Here is a tiny trained network, its code and every weight. The questions are about switching its units off for an input and a class, where a switched-off unit gives its printed mean instead of its output.

import numpy as np


def w(rows, s, z=0):
    codes = np.array(rows[::2]) - 128.0
    scale = np.full(codes.shape[1], s)
    scale[-1] = z or s
    return codes * scale


def f(y):
    return y / 2 * (1 + np.tanh(0.7978845608 * (y + 0.044715 * y**3)))


def log_softmax(a):
    a = a - a.max(-1, keepdims=True)
    return a - np.log(np.exp(a).sum(-1, keepdims=True))


def net(x, mask):
    res = np.array(x, float).reshape(1, 8) / 4 @ E
    y = f(res @ A[0][:, :-1].T + A[0][:, -1])
    res = res + np.where(mask, y, B[0][:, -1]) @ B[0][:, :-1]
    return log_softmax(res[-1] @ U[:, :-1].T + U[:, -1])


A, B = {}, {}
E = w([
[130,138,125,120,117,123],'x0',
[36,111,173,70,186,55],'x1',
[129,150,111,141,142,117],'x2',
[121,125,117,131,128,136],'x3',
[136,1,80,199,24,33],'x4',
[123,125,119,135,134,132],'x5',
[129,120,140,134,135,130],'x6',
[119,136,109,125,119,131],'x7',
],0.011)
A[0] = w([
[4,126,149,114,151,85,186],'N1',
[32,118,142,95,170,30,185],'N2',
[104,82,123,119,119,116,129],'N3',
[66,144,167,83,165,127,153],'N4',
[143,151,132,73,177,199,255],'N5',
[169,133,129,157,78,194,245],'N6',
],0.013,0.007)
B[0] = w([
[153,64,133,55,128,158,231],'N1',
[194,119,94,100,77,200,252],'N2',
[176,117,132,153,107,184,165],'N3',
[112,113,111,7,152,119,204],'N4',
[45,218,122,82,245,86,248],'N5',
[128,141,151,213,217,63,235],'N6',
],0.013,0.014)
U = w([
[79,206,132,172,194,116,157],'0',
[147,62,87,251,84,33,253],'1',
[109,132,93,32,138,153,28],'2',
[193,87,109,133,2,219,106],'3',
],0.0097,0.0031)

Each question gives the input, the list of numbers given to net, and the class t.
The units are the neurons (one row each of A and B). Each row of codes is followed by its name. A weight is (code - 128) times the scale printed after its matrix; where a second scale follows, it is the last column's (A, B and U).
mask holds one flag per neuron, in row order. A switched-off neuron (its flag False) gives its mean, the last column of its row in B, instead of its output. The means were averaged over made-up inputs and are rounded, as every weight is.
A unit's drop is (log p(t) with every unit on - log p(t) with that unit switched off) / (log p(t) with every unit on - log p(t) with every unit switched off).
The circuit of an input: a set's keep is (log p(t) with only the set's units on - log p(t) with every unit switched off) / (log p(t) with every unit on - log p(t) with every unit switched off). Starting from all 6 units, units are removed one at a time, each time the one whose removal leaves the highest keep (on an exact tie, the one counted first), for as long as the keep stays at least 0.8.
circuit, biggest first: the units of the circuit, biggest drop first
k most important neurons: the k neurons with the biggest drops, biggest first
drop when u is switched off: that unit's drop, to one decimal
input [-3,6,-3,0,1,-5,-5,4], class 3: circuit, biggest first	(N5, N2)
input [-7,0,-4,4,2,6,8,-2], class 1: circuit, biggest first	(N5, N2)
input [7,0,3,-3,-1,-8,-1,0], class 0: 3 most important neurons	(N1, N2, N4)
input [-3,0,5,4,5,-1,-6,2], class 1: 4 most important neurons	(N2, N1, N5, N4)
input [5,1,2,1,2,-2,2,7], class 3: circuit, biggest first	(N5)
input [-8,8,4,-3,1,-7,-8,6], class 3: circuit, biggest first	(N2, N5)
input [-3,1,-8,-7,5,7,3,3], class 3: 2 most important neurons	(N6, N5)
input [5,-3,6,2,4,-7,0,-5], class 1: drop when N5 is switched off	0.5
input [-1,0,-1,-1,2,-5,3,4], class 1: circuit, biggest first	(N5, N2)
input [6,-4,-6,-5,5,-1,2,-5], class 1: drop when N5 is switched off	0.1
input [-7,-1,5,-8,0,-7,-7,-6], class 0: drop when N1 is switched off	0.2
input [1,-5,-8,1,2,8,8,5], class 1: drop when N5 is switched off	0.5
input [4,6,8,7,2,-6,3,5], class 3: 2 most important neurons	(N5, N2)
input [6,1,1,3,2,4,3,6], class 3: circuit, biggest first	(N5)
input [2,-7,2,1,1,8,0,8], class 1: 2 most important neurons	(N5, N4)
